In the rows, 128 means zero.
Each row of numbers belongs to one of the things below and depends on some of the facts about them. Some rows are named. Which thing is each other row?

Some things and their rows:
tikik: [104 104 147 118 140 145 141  92 193 104 107 113 165 114  94 153 163  89
 116 134 127 150 220 108 149 149 190  83 172 100 121]
lila: [153 114  71 130 127 127 110  96 102 113 125 118 145 139  84 146  80 133
  91 131 139 101 164 180 124 139 125  90 109 161 123]
minal: [171 137  89 124 130 126 135 106  89 104 166 152 159 124 110 148  64 143
 104 170 131 133 103 152 148 159 115 125 105 183 138]
livun: [151 126  57 123 108 122 145 105  98 115 112 145 163 128  93 166 118 122
  91 150 140 135 104 162 121 114 123  91 102 167 129]
gagren: [103  96 138 120 126 132 120  82 195  93 122 132 156 134  71 164 157  92
 146 126 134 153 235 112 160 121 195  86 165 104 120]
neletri: [136 111 151 121 137 137 129 113 113 155 118 130 117 115 139 111 164 116
 104 144 138 117 133 126 123 140 154  90 153  93 132]
fiflil: [114 113 136 124 138 122 101 115 166 152 150 126 109 134 115 113 150 107
 115 131 136 102 168 138 137 127 161 109 142  87 142]
fopor: [118 137  87 126 131 124 145 125 144 166 110 119 118 112 128 109 180 109
 100 166 129  87 144 121 124 133 140 107 149  72 158]
digem: [151 132 150 117 138 117 112 117 151 144 167 168 149 117 136 115 151 127
 135 172 129 143 109 128 157 162 150 149 137  78 152]
boskol: [166  95  56 149 123 144 146 132  48 117 161 107 160 129 127 137 147 138
 101 117 142 157 223 192 180 165 121  73 172 195 137]
stuflubrom: [142 129 142 115 127 110 117 113 163 140 165 175 143 125 131 125 152 131
 141 174 136 151 102 131 159 147 149 141 131  90 146]
bavu: [ 94 150  52 125 149 134  73  64 160 101  98 164 167 105  50  91 184  66
  90 121 140 105 175 204 120 188 160 154 100  86 106]
sustuman: [162 112  78 125 109 111 136 121 127  99 161 166 167 144 138 161  93 138
 144 153 143 169 106 143 159 109 128  95 103 211  77]
dekagru: [101 104  86 115 110 129  66 131  56 102 191 178  97 145 151 105  82  84
 112 124 123  68  83 116 160 184 201  72 107 214 165]
tatezuk: [172  92 183 117 145 142 168  76 204 171 117 107 119 126 122  98  83 146
 147 166 135  99 242 118 152 102 116  67 173 150 158]
totu: [175  91 173 121 137 146 166  89  84 109 168  92 162 151  98 100  70 147
 112 134 140  83 201 114 119 103 115  69 173 224 125]
fitri: [123 117 142 116 138 131 114 118 119 150 116 128 126 120 136 116 176 114
 109 142 139 122 140 128 123 134 161  99 153  91 131]
zenil: [100  98 174 120 129 111  95  67 100 167 115 168  96 118 113 174 192 142
 141 111 124  68 101 185 147 120 176  90 172  87 134]
stoklil: [160 106 169 118 149 132 157  73 148 163 143 128  92 129  97 102  85 122
 107 141 131  77 190 129 123 151 128  80 172  90 156]
lizun: [160 122  98 124 135 134 108  93  71 109 127 115 112 125  68 154  80 119
  80 137 130  70 131 172 121 165 121  80 119 103 150]

How the things are related:
tribrer σ 707; digem σ 707; lodrir σ 707; dimim σ 38; vilek σ 51; vudos σ 562; putra σ 809; stuflubrom σ 707
buflo σ 875; stizuse σ 875; fledror σ 51; nefabir σ 51; stogek σ 51; dadrul σ 707; fivuk σ 38; fubrus σ 38
mutrol σ 38; zuskir σ 51; fitri σ 38; deskon σ 875; bavu σ 51; traplun σ 809; zelek σ 562; laral σ 38
kliparam σ 875; luplek σ 809; kose σ 38; vakel σ 562; plepobi σ 707; lizir σ 875; tedava σ 707; lumedol σ 707
zunum σ 562; fopor σ 875; likeke σ 875; skedan σ 707; riskur σ 809; skulus σ 51; fikam σ 562; numis σ 875
broplek σ 562; riklos σ 51; durolak σ 51; mogris σ 707; ziflel σ 875; loklu σ 51; totu σ 38; gutor σ 562
grumok σ 51; skoski σ 875; klupam σ 562; skistibros σ 562; drolotri σ 809; dedir σ 562; brufel σ 51; plamisa σ 809
vukel σ 51; kubre σ 809; takan σ 875; flakel σ 875; zatam σ 809; lobol σ 707; skatos σ 51; keni σ 562
dekagru σ 51; pekedram σ 875; plaplarum σ 875; plebal σ 38; flogon σ 809; dezun σ 875; groflur σ 875; neletri σ 38
losti σ 51; boskol σ 51; zenil σ 51; stidren σ 51; beplu σ 707; gagren σ 51; porem σ 51; nagam σ 875
ripli σ 707; fiflil σ 51; skoskim σ 809; noklem σ 809; minal σ 707; stiflokur σ 562; fodum σ 562; pufik σ 875
lizun σ 51; medun σ 562; klezo σ 51; brolir σ 875; platror σ 38; zetos σ 562; gredo σ 562; grebrem σ 562
bura σ 707; stoklil σ 51; bredrem σ 51; livun σ 875; zeko σ 809; kliril σ 38; lila σ 51; puvul σ 38
drebro σ 562; sustuman σ 562; pluskevol σ 707; bitak σ 51; sustak σ 38; gruro σ 809; gresalon σ 707; skebam σ 875
febegri σ 51; breris σ 51; brubre σ 707; nokle σ 38; rebami σ 38; vigrem σ 707; lostin σ 51; gagrutra σ 875
stekam σ 875; zeskabes σ 51; nibesti σ 875; vabrun σ 707; tatezuk σ 875; vovo σ 51; kubrim σ 875; grudri σ 562
fidozul σ 707; katro σ 707; klegum σ 875; groskul σ 38; tikik σ 38; daku σ 38; dinom σ 707; misun σ 809
pobre σ 809; brisim σ 562; zeninik σ 51; digem Δ lobol; dimim Δ plebal; putra Δ gruro; buflo Δ plamisa; fledror Δ bura
stogek Δ zeninik; fitri Δ stogek; deskon Δ kliparam; bavu Δ katro; traplun Δ dimim; zelek Δ fivuk; kliparam Δ ripli; luplek Δ febegri
plepobi Δ fiflil; fopor Δ gutor; likeke Δ nokle; riskur Δ rebami; skulus Δ luplek; fikam Δ likeke; durolak Δ bavu; mogris Δ fitri
gutor Δ sustak; grumok Δ flakel; skistibros Δ porem; dedir Δ fidozul; flakel Δ fledror; zatam Δ riklos; lobol Δ gredo; skatos Δ livun
pekedram Δ dedir; plebal Δ buflo; groflur Δ gagren; boskol Δ grudri; zenil Δ zatam; ripli Δ groskul; fiflil Δ fubrus; noklem Δ zeskabes
stiflokur Δ pekedram; pufik Δ stekam; lizun Δ deskon; medun Δ mogris; brolir Δ zelek; platror Δ broplek; bura Δ vigrem; stoklil Δ lizun
kliril Δ stoklil; pluskevol Δ noklem; gruro Δ zenil; gresalon Δ kubrim; febegri Δ skistibros; nokle Δ tikik; rebami Δ groflur; vigrem Δ vabrun
lostin Δ brisim; gagrutra Δ dadrul; stekam Δ digem; zeskabes Δ pobre; nibesti Δ stuflubrom; vabrun Δ stiflokur; vovo Δ putra; kubrim Δ riskur
grudri Δ klegum; katro Δ traplun; klegum Δ vovo; groskul Δ daku; tikik Δ platror; daku Δ sustuman; dinom Δ pluskevol; misun Δ boskol
pobre Δ puvul; brisim Δ dinom; lodrir Λ skatos; vilek Λ kubre; vudos Λ stekam; stizuse Λ mutrol; fledror Λ traplun; nefabir Λ stizuse
stogek Λ vakel; fubrus Λ stiflokur; mutrol Λ pobre; zuskir Λ deskon; deskon Λ nokle; bavu Λ skoski; traplun Λ kubrim; laral Λ pekedram
kliparam Λ skebam; luplek Λ keni; kose Λ plebal; plepobi Λ misun; lizir Λ zeskabes; tedava Λ tatezuk; lumedol Λ neletri; zunum Λ groskul
skedan Λ daku; fikam Λ fidozul; numis Λ dekagru; ziflel Λ bura; loklu Λ plepobi; totu Λ tedava; gutor Λ lostin; grumok Λ zelek
skoski Λ brolir; klupam Λ grumok; drolotri Λ bitak; dedir Λ mogris; brufel Λ fodum; vukel Λ vabrun; kubre Λ ziflel; takan Λ vigrem
lobol Λ skedan; skatos Λ brisim; keni Λ rebami; pekedram Λ grebrem; dezun Λ numis; neletri Λ groflur; losti Λ kliparam; stidren Λ dinom
beplu Λ kose; nagam Λ vilek; skoskim Λ takan; minal Λ vukel; stiflokur Λ nefabir; fodum Λ nibesti; medun Λ loklu; klezo Λ nagam
brolir Λ zuskir; zetos Λ lila; gredo Λ losti; grebrem Λ medun; bura Λ fledror; livun Λ gutor; zeko Λ breris; kliril Λ klupam
lila Λ fubrus; drebro Λ zunum; bitak Λ plamisa; gresalon Λ klezo; skebam Λ drebro; brubre Λ luplek; nokle Λ brufel; rebami Λ vudos
vigrem Λ lumedol; lostin Λ beplu; gagrutra Λ lobol; stekam Λ fikam; nibesti Λ totu; vabrun Λ plaplarum; vovo Λ skoskim; kubrim Λ stoklil
fidozul Λ dezun; groskul Λ pufik; daku Λ minal; dinom Λ bredrem; misun Λ tribrer; pobre Λ flogon; brisim Λ brubre; tribrer χ b
digem χ a; lodrir χ d; dimim χ a; vilek χ e; vudos χ e; putra χ e; stuflubrom χ a; buflo χ c
stizuse χ b; fledror χ a; nefabir χ e; stogek χ a; dadrul χ a; fivuk χ c; fubrus χ b; mutrol χ a
zuskir χ a; fitri χ a; deskon χ a; bavu χ a; traplun χ d; zelek χ c; laral χ a; kliparam χ a
luplek χ d; kose χ b; vakel χ d; plepobi χ c; lizir χ e; tedava χ d; lumedol χ c; zunum χ a
fopor χ a; likeke χ a; skedan χ d; riskur χ a; skulus χ e; fikam χ a; numis χ a; broplek χ d
riklos χ a; durolak χ a; mogris χ e; ziflel χ c; loklu χ a; totu χ e; gutor χ a; grumok χ a
skoski χ c; klupam χ e; skistibros χ a; drolotri χ a; dedir χ a; brufel χ a; plamisa χ a; vukel χ a
kubre χ d; takan χ a; flakel χ b; zatam χ a; lobol χ a; skatos χ b; keni χ b; dekagru χ d
pekedram χ d; plaplarum χ a; plebal χ a; flogon χ b; dezun χ c; groflur χ b; neletri χ a; losti χ b
boskol χ b; zenil χ a; stidren χ c; beplu χ a; gagren χ c; porem χ b; nagam χ b; ripli χ d
fiflil χ a; skoskim χ b; noklem χ a; minal χ b; stiflokur χ b; fodum χ a; pufik χ d; lizun χ b
medun χ a; klezo χ c; brolir χ b; platror χ b; zetos χ b; gredo χ a; grebrem χ d; bura χ a
stoklil χ a; bredrem χ a; livun χ b; zeko χ b; kliril χ e; lila χ b; puvul χ a; drebro χ e
sustuman χ b; pluskevol χ c; bitak χ a; sustak χ d; gruro χ e; gresalon χ d; skebam χ a; febegri χ a
breris χ b; brubre χ a; nokle χ a; rebami χ a; vigrem χ b; lostin χ a; gagrutra χ e; stekam χ a
zeskabes χ a; nibesti χ a; vabrun χ a; tatezuk χ c; vovo χ a; kubrim χ a; grudri χ b; fidozul χ c
katro χ b; klegum χ b; groskul χ a; tikik χ c; daku χ a; dinom χ a; misun χ b; pobre χ d
brisim χ a; zeninik χ a

Name these rows:
No name comes twice in this set of rows, the named rows included.
[ 93  96  72 144 135 123 103 107  58 162 130 136 127 118 105 135 194 131
 132 110 135 102 207 197 182 152 178 103 177  88 138]	vovo
[150 106 151 121 147 127 153  69 189 166 140 131 113 131  98  94 135 132
 138 133 143  94 227 151 135 116 124  96 170 102 129]	brufel
[115 106 144 119 118 113 102 110 173 148 151 146 113 142 121 118 170 117
 138 141 142 138 151 149 142 124 174  94 139  89 135]	zeninik
[149 146 169 119 145 115 136 119 204 133 169 110 134 119 137  92  80 132
 127 191 133 158  96 114 113 112 123 155 108 151  97]	bura
[113 131 128 116 146 137 135  62 165 151 114 152 149 113  77  95 180 115
 107 126 142 114 189 169 124 149 124 127 148  94 103]	nokle
[146 131  64 126 116 128 153  81 106 119 105 137 164 117  80 132 104 126
  91 144 139 110 118 171 120 135 121 104 103 167 122]	nagam
[103 111 102 120 135 139 161  70 209 105 104 127 166 112  62 117 172  94
 126 136 129 143 225 115 144 128 151  90 169 108 139]	ziflel
[163 134  93 119 143 147 129  88  41  93 114  92 167 122  48 125  76 105
  82 126 126  75 111 155 111 159 132  85 126 180 154]	kliril
[119  97 170 119 133 119 115  62  65 160 111 182 102 109 136 173 182 147
 135 118 123  70  79 176 139 124 196  90 164  81 117]	zatam
[104 125 121 119 134 131 102 108 134 145 112 118 151 115 112 114 182  97
 100 130 138 128 141 158 125 145 154 123 133  82 126]	laral
[138 146  80 142 138 122 143 130 198 111 108  98 138 115 140 119  86 140
  86 195 128 126  85 117 119 105 116 128  99 226  77]	flakel
[ 97 109 119 123 141 137 105  90 201  95 118 108 160 121  52 159 160  86
 119 127 128 149 243 121 158 145 196  99 166  91 131]	stidren
[ 91 147  58 133 132 136 117  59  73  95 107 163 173 108  56 111 158  86
  80 119 139  92 129 204 115 178 115 154  99 173 111]	brolir
[119 129 136 120 125 117 103  97 160 135 143 173 161 128 116 126 169 115
 138 150 140 156 114 164 146 133 157 142 117  91 126]	gredo
[150 113 130 120 138 122 167  95 173 165 113 135 111 120 127 103 162 127
 121 153 140 100 157 112 125 112 125  78 166  89 145]	kubrim

The same things again, as new rows of numbers:
Named rows:
lodrir: [147 191 111 173 198 157 163 137 121  60  84 135 121 176 190  98 148  96
 193  80 113 111 144 138  97 191 155 117 129]
zeko: [154 158 104 129 143 111 138 141 146 152  96 112 130 144 133 132 146 134
 114 113 131 136 128 109 102  96  88 150 165]
breris: [ 84 112 133 107 110 144 147 132 130 164 112 122 118 119  89 192 149 144
 130 122 100 137 144 154 155 113 114 128 132]
stekam: [133 110 136 140 108 148 130 131 166 133  99 134  97 154 125 137 124 143
 115 136 142 136 126 118 129 128 109 138 102]
brubre: [112 167 117 127 141 150 162 140 115 108 120 114 128 156 156 140 142 120
 169  99  98 127 143 140 103 141 162 112 134]
lobol: [107 160 132 129 157 155 148 120 124 140 116 124 143 152 126 110 111 138
 130 122 164 125  96 130 139 109 138 109  94]
skedan: [112 165 145 164 183 180 137 126 145 109  99 154 116 158 130  89 107 134
 148 117 163 103  86 143 165 145 143 111  70]
grudri: [131 165 169 140  97 141 127 148 118 170  93 140 143 130  97 135 135 167
 129  85 121 177 131 129 133 112  92 123 161]
boskol: [125 154 162 151 100 147 141 131 111 170  79 134 154 117  90 135 147 159
 130  81 119 181 125 133 131 117  90 119 169]
vovo: [160 144 124 174  94 152 159 134 126 131  52 141 148 156 154  98 136 139
 131 101 130 152 116 126 107 151  76 129 141]
beplu: [119 144 130 127 136 158 151 125 131 130 108 124 137 151 128 126 117 141
 128 126 142 118 106 140 135 122 145 119 110]
ziflel: [118 138 122 108 113 128 137 137 136 156 117 111 125 143 124 157 140 139
 116 127 120 148 145 119 116  99  99 132 139]
zelek: [ 96 118 141  97  88 140 141 147 136 161 133 113 112 129  99 190 145 151
 123 130  97 142 154 150 137 112 127 127 128]
mogris: [ 96 127 125 132 133 173 129 123 106 152 165 117 145 142  91  98  98 137
 152 166 128 144 124 144 179 120 178  84  63]
plaplarum: [ 62 140 150 125 127 156 127 124 134 142 138 141 116 146 107 150 117 131
 136 128 142 153 128 135 165 108 135 101  54]
numis: [143  83 145 144  97 152 117 128 187 154  86 135  92 148 104 130 106 168
  82 168 159 126 104 111 139 119  92 150  99]
sustuman: [107 152 120 128 131 112 118 147 135 183 109 108 138 138 133 167 151 158
 123 114 133 134 129 122 150 127 114 144 145]
fodum: [103 145 144 124 140 146 137 129 130 137 119 123 129 153 136 128 126 128
 132 127 151 143 118 128 144 123 118 107  82]
puvul: [107 137 108 151 131 147 142 129 141 146 108 121 124 168 122 127 113 138
 120 117 129 122 109 121 116 132 167 147 116]
zunum: [149 108 134 137  95 149 141 144 156 120  93 118  93 155 144 161 148 144
 132 131 105 126 159 135 110 157 125 140 131]

Name these rows:
No name comes twice in this set of rows, the named rows included.
[119 109 131  87 174 101 121 124 141 140 110  83 106 152 115 176 151 126
 124 133 141 118 136 126 133  94 106 124 142]	stiflokur
[166 147 102 154 165 142 122 107 128 135 123 111 160 160 138  43 112 114
 149 170 154 166 124  92 126 122  93  90  84]	gagrutra
[ 75 109 141 132 116 165 147 124 134 134 108 130 111 143 114 166 135 137
 136 125 117 139 133 150 152 137 136 111  89]	bredrem
[114  59 170 168 101 205 122 127 192 134  65 159  63 133  77 142 109 170
 106 167 156 103 100 160 190 158 129 138  60]	dekagru
[123 124 128 139 113 145 134 135 156 127  98 128 103 162 137 140 132 136
 129 130 125 137 142 123 112 136 118 134 108]	takan
[113 165 127 122 142 140 159 135 115  98 121 119 126 158 166 148 158 109
 175  97  98 146 167 139 107 150 130 106 119]	brisim
[146 100 116 143 126 163 139 117 123 131 116 114 143 134 117  95 135 126
 152 173 112 157 143 133 140 150 120  92 100]	skulus
[116 135 101 155 148 160 130 118 117 152 151 119 148 156  95  81 101 118
 143 161 116 149 127 118 140 126 177 103  82]	totu
[117 140 141 127 135 147 137 128 137 131 107 118 124 158 139 131 132 138
 132 133 148 136 121 130 138 130 110 115  92]	gutor
[137 136 121 106 118 139 155 138 130 153 111 102 132 140 110 154 137 147
 116 118 110 123 125 133 114 103 132 134 161]	lumedol
[131  56 132  92 143 101 106 127 144 162  95  67 102 173  81 159 121 150
  82 153 160  86  94 127 140  78 135 150 154]	fidozul
[118 132 122 106 137 133 158 125 129 150  95 121 130 128 105 155 154 124
 127 121 117 135 132 141 135  98  83 126 139]	lizun
[ 60 166 172 142 180 183 119 114 136 125 130 163 110 151 116 116 104 128
 156 125 180 135  97 151 213 130 137  87   4]	vakel
[155 106 143 128  94 158 151 144 164 110  88 126  91 147 134 154 148 142
 131 135 110 127 159 137 100 148 117 136 133]	medun
[125 131 146 177 154 160 118 140 158 112  86 139  87 166 149 124 127 133
 146 121 147 113 125 141 159 177 129 130  79]	broplek

